Below are the code and all the weights of a small trained network. Each question names an input and a target symbol and asks about switching units off, where a switched-off unit gives its printed mean instead of its output.

import numpy as np


def w(rows, s, z=0):
    codes = np.array(rows[::2]) - 128.0
    scale = np.full(codes.shape[1], s)
    scale[-1] = z or s
    return codes * scale


def norm(h):
    return h / np.sqrt((h * h).mean(-1, keepdims=True) + 1e-5)


def f(y):
    return y / 2 * (1 + np.tanh(0.7978845608 * (y + 0.044715 * y**3)))


def softmax(a):
    e = np.exp(a - a.max(-1, keepdims=True))
    return e / e.sum(-1, keepdims=True)


def log_softmax(a):
    a = a - a.max(-1, keepdims=True)
    return a - np.log(np.exp(a).sum(-1, keepdims=True))


def net(x, mask):
    ids = ['αγδεζξσφω'.index(c) for c in x.split()]
    T = len(ids)
    res = E[ids] + P[:T]
    u = 0
    for l in range(2):
        q, k, v = (norm(res) @ M[l].T for M in (Q, K, V))
        z = softmax(np.where(np.tri(T) > 0, q @ k.T / 2**0.5, -1e9)) @ v
        res = res + np.where(mask[u], z, O[l][:, -1]) @ O[l][:, :-1]
        u += 1
        y = f(norm(res) @ A[l][:, :-1].T + A[l][:, -1])
        res = res + np.where(mask[u : u + 16], y, B[l][:, -1]) @ B[l][:, :-1]
        u += 16
    return log_softmax(norm(res)[-1] @ U[:, :-1].T + U[:, -1])


Q, K, V, O, A, B = {}, {}, {}, {}, {}, {}
E = w([
[95,158,115,142,51,101,106,96,129,72],'α',
[108,114,159,136,204,120,96,41,120,95],'γ',
[68,145,35,144,159,163,160,69,140,165],'δ',
[120,155,132,250,139,120,104,148,138,173],'ε',
[67,65,76,117,130,133,131,154,96,208],'ζ',
[179,108,147,140,159,42,106,129,44,113],'ξ',
[151,105,28,168,83,122,174,195,110,136],'σ',
[173,118,92,89,172,146,156,74,94,69],'φ',
[91,124,148,123,174,127,85,95,106,197],'ω',
],0.017)
P = w([
[53,223,84,120,124,142,138,178,14,71],'0',
[102,173,158,91,61,189,135,83,98,148],'1',
[65,144,133,145,99,111,158,116,108,93],'2',
[51,100,117,165,151,171,75,130,23,61],'3',
[147,159,155,102,68,151,129,57,120,170],'4',
[83,124,138,158,131,88,162,116,139,108],'5',
[83,65,100,163,176,163,38,132,60,81],'6',
[180,131,143,104,68,131,129,50,147,199],'7',
[114,116,131,142,156,67,165,118,177,119],'8',
[138,54,100,161,178,163,24,124,114,87],'9',
[206,107,132,102,67,112,111,34,171,206],'10',
[126,91,142,128,158,56,183,134,224,125],'11',
[144,39,95,162,157,139,9,126,125,76],'12',
],0.014)
Q[0] = w([
[196,190,190,127,27,90,224,14,144,230],'L0H1',
[169,253,221,46,109,219,245,213,70,210],'L0H1',
],0.0073)
K[0] = w([
[168,110,71,140,124,190,7,107,95,111],'L0H1',
[91,174,132,128,136,181,113,174,46,104],'L0H1',
],0.013)
V[0] = w([
[136,92,134,127,255,126,140,125,141,198],'L0H1',
[180,116,104,162,155,152,188,196,42,195],'L0H1',
],0.0052)
O[0] = w([
[31,137,245,132,104,195,253,123,62,90,15],'L0H1',
[202,84,137,190,34,91,139,75,39,174,3],'L0H1',
],0.0069,0.003)
A[0] = w([
[82,157,148,121,152,78,110,172,183,161,137],'L0N1',
[84,63,75,148,135,185,118,132,133,83,78],'L0N2',
[154,133,158,85,100,142,74,87,163,168,48],'L0N3',
[95,111,156,131,175,180,129,226,119,92,81],'L0N4',
[113,177,146,45,143,66,130,160,105,207,94],'L0N5',
[140,210,168,53,56,133,150,67,130,185,2],'L0N6',
[175,133,88,108,199,102,187,141,170,165,123],'L0N7',
[230,147,95,52,87,213,149,123,133,177,38],'L0N8',
[104,86,196,190,140,178,119,146,64,99,8],'L0N9',
[143,151,166,92,178,74,163,141,121,174,123],'L0N10',
[114,113,147,96,122,172,159,72,42,152,39],'L0N11',
[152,139,130,133,58,101,162,161,146,130,106],'L0N12',
[108,47,133,136,183,134,168,71,72,111,108],'L0N13',
[210,61,124,143,198,90,117,145,110,149,50],'L0N14',
[124,95,62,47,161,55,123,126,118,121,74],'L0N15',
[235,168,210,121,106,254,107,111,144,213,45],'L0N16',
],0.0095,0.005)
B[0] = w([
[105,104,99,149,154,111,162,77,76,147,231],'L0N1',
[181,156,133,121,117,109,133,142,83,157,247],'L0N2',
[22,108,114,107,92,151,130,101,172,100,185],'L0N3',
[76,208,133,70,224,114,146,89,125,67,158],'L0N4',
[88,52,145,121,94,113,109,96,118,212,154],'L0N5',
[155,169,94,77,76,163,35,9,162,157,223],'L0N6',
[115,106,83,178,155,157,160,194,134,92,178],'L0N7',
[167,196,141,42,253,106,187,28,91,137,171],'L0N8',
[124,145,79,95,47,146,211,86,75,139,199],'L0N9',
[158,92,177,187,179,158,152,51,119,157,143],'L0N10',
[142,150,133,184,114,76,119,88,82,190,192],'L0N11',
[85,151,90,114,74,91,157,188,160,93,147],'L0N12',
[114,151,119,179,68,163,160,191,127,81,252],'L0N13',
[121,107,169,128,90,101,123,46,180,76,154],'L0N14',
[114,96,177,133,82,185,101,174,105,79,228],'L0N15',
[69,163,137,105,231,99,2,239,94,49,187],'L0N16',
],0.009,0.0035)
Q[1] = w([
[167,163,192,5,165,130,68,122,187,210],'L1H1',
[69,151,124,62,107,45,113,110,203,120],'L1H1',
],0.013)
K[1] = w([
[124,251,117,108,43,143,44,95,10,144],'L1H1',
[148,80,90,81,185,146,48,114,205,118],'L1H1',
],0.011)
V[1] = w([
[163,124,225,146,119,2,111,91,152,64],'L1H1',
[150,51,192,42,97,193,153,153,83,87],'L1H1',
],0.0083)
O[1] = w([
[34,220,168,211,120,55,42,176,91,148,109],'L1H1',
[58,107,2,156,176,24,112,40,38,102,2],'L1H1',
],0.008,0.0076)
A[1] = w([
[96,161,160,58,232,137,104,109,142,70,114],'L1N1',
[188,99,109,113,127,157,235,108,102,114,53],'L1N2',
[156,151,119,139,198,108,10,220,162,88,1],'L1N3',
[86,136,68,164,174,57,122,124,87,79,51],'L1N4',
[129,74,164,122,117,148,63,148,93,64,128],'L1N5',
[148,134,174,169,144,71,146,184,84,154,106],'L1N6',
[110,71,94,143,20,71,114,142,194,130,123],'L1N7',
[104,114,140,99,139,151,166,100,103,38,121],'L1N8',
[100,98,149,141,166,137,193,131,128,250,46],'L1N9',
[140,70,158,181,115,126,166,205,91,135,154],'L1N10',
[65,188,134,172,187,95,87,249,139,88,103],'L1N11',
[124,150,156,189,148,132,111,153,184,84,118],'L1N12',
[107,42,73,118,145,92,186,91,70,95,43],'L1N13',
[199,105,158,143,153,132,62,61,122,185,192],'L1N14',
[134,79,124,74,105,149,82,143,157,222,44],'L1N15',
[103,102,144,104,189,198,107,47,110,193,57],'L1N16',
],0.012,0.009)
B[1] = w([
[205,123,203,150,86,145,135,73,95,127,183],'L1N1',
[70,90,167,63,147,86,64,130,179,165,177],'L1N2',
[7,94,68,159,211,225,99,140,156,35,223],'L1N3',
[166,200,146,91,166,64,147,158,202,163,157],'L1N4',
[128,148,106,113,159,140,129,162,176,175,199],'L1N5',
[63,96,156,179,112,139,120,91,163,129,143],'L1N6',
[135,117,124,169,139,153,129,115,56,159,209],'L1N7',
[106,148,89,152,120,88,168,150,80,165,181],'L1N8',
[52,124,124,134,136,150,240,75,137,78,163],'L1N9',
[135,142,167,168,140,83,120,90,159,114,207],'L1N10',
[188,62,129,98,169,155,92,72,131,100,254],'L1N11',
[97,132,133,139,146,151,181,136,154,105,209],'L1N12',
[168,143,113,179,87,226,100,70,204,110,167],'L1N13',
[129,67,86,159,128,127,165,177,123,110,236],'L1N14',
[84,176,129,133,107,80,126,58,57,103,156],'L1N15',
[125,193,133,155,155,83,113,202,149,115,179],'L1N16',
],0.013,0.0079)
U = w([
[95,127,101,126,170,186,95,140,131,57,184],'α',
[212,155,158,77,165,127,157,63,48,119,98],'γ',
[119,125,133,17,126,88,141,149,161,192,254],'δ',
[142,191,204,156,56,159,131,193,181,126,86],'ε',
[110,128,108,122,15,148,91,18,150,143,33],'ζ',
[96,172,160,143,146,29,23,126,128,161,153],'ξ',
[183,61,77,166,82,84,118,195,96,180,145],'σ',
[163,255,38,149,164,118,147,118,179,189,11],'φ',
[50,186,106,130,105,96,203,161,51,114,202],'ω',
],0.0086,0.0029)

Each question gives the input, a string of symbols that net reads in full, and the target symbol t.
The units are the heads (2 rows each of Q, K, V and O) and the neurons (one row each of A and B). Each row of codes is followed by its name. A weight is (code - 128) times the scale printed after its matrix; where a second scale follows, it is the last column's (O, A, B and U).
mask holds one flag per unit, layer by layer, with each layer's heads first. A switched-off unit (its flag False) gives its mean, the last column of its rows in O or B, instead of its output. The means were averaged over made-up inputs and are rounded, as every weight is.
A unit's drop is (log p(t) with every unit on - log p(t) with that unit switched off) / (log p(t) with every unit on - log p(t) with every unit switched off).
The circuit of an input: a set's keep is (log p(t) with only the set's units on - log p(t) with every unit switched off) / (log p(t) with every unit on - log p(t) with every unit switched off). Starting from the 12 units with the biggest drops (on a tie, the unit counted first), units are removed one at a time, each time the one whose removal leaves the highest keep (on an exact tie, the one counted first), for as long as the keep stays at least 0.8.
circuit, biggest first: the units of the circuit, biggest drop first
most important unit: the unit with the biggest drop
top k neurons: the k neurons with the biggest drops, biggest first
top k neurons in layer l: the k neurons of layer l with the biggest drops, biggest first
drop when u is switched off: that unit's drop, to one decimal
input α α α ε α α ζ ω ω α, target ω: circuit, biggest first	(L0H1, L1N8)
input α γ ζ, target ζ: most important unit	L1H1
input α ζ ζ α ω φ α α α γ δ, target φ: circuit, biggest first	(L1N16, L1N3)
input ζ ε φ ω ω σ, target σ: top 3 neurons	(L1N7, L0N12, L1N3)
input α ε α ε α φ, target φ: circuit, biggest first	(L1H1, L1N4)
input ε α α φ α α σ α φ ω ξ, target σ: top 2 neurons	(L1N14, L0N6)
input σ α α φ ε ε, target ε: top 2 neurons	(L1N3, L0N16)
input ζ ω γ ω ε α ξ φ, target γ: top 3 neurons	(L0N8, L1N1, L0N16)
input α ζ φ ε δ α α ε γ α α ω, target ω: circuit, biggest first	(L1N9, L1N11)
input α α φ ζ, target φ: top 2 neurons	(L1N4, L1N13)
input ω α φ ε α ζ φ, target ζ: top 2 neurons	(L1N13, L1N2)
input α ω α ε σ α, target ε: top 2 neurons in layer 0	(L0N6, L0N16)
input ζ ε α α ω δ, target δ: top 2 neurons	(L1N2, L1N3)
input ω ζ ε α ξ α ε φ ζ α, target ζ: most important unit	L0H1
input ξ φ ε φ α γ α, target γ: top 2 neurons in layer 1	(L1N11, L1N1)
input φ ξ φ φ, target φ: top 2 neurons in layer 1	(L1N4, L1N13)
input ε α γ ε, target γ: top 2 neurons in layer 0	(L0N4, L0N9)
input ε δ α σ ε ε ε σ ε ε, target ε: top 2 neurons	(L0N9, L1N3)
input ξ ζ φ ω, target φ: drop when L1N8 is switched off	0.0
input α ε δ ε, target δ: drop when L0N9 is switched off	0.1
input ε ξ α δ α α ξ α α α ε ε σ, target ε: circuit, biggest first	(L1H1)
input α ω α φ α ζ α, target ζ: drop when L1H1 is switched off	0.6
input α φ ξ α, target ξ: drop when L1H1 is switched off	0.7
input α α α α σ ε γ ξ ε ε δ, target φ: top 3 neurons	(L1N16, L0N6, L0N8)
input α δ φ ε, target φ: top 2 neurons	(L1N4, L1N13)
input α α ω ζ α α ω α ξ ω ε, target α: top 2 neurons	(L0N16, L1N3)
input α α ω α ε ξ, target ξ: circuit, biggest first	(L1H1)
input ε α α ω ε, target α: circuit, biggest first	(L0N16, L1N3)
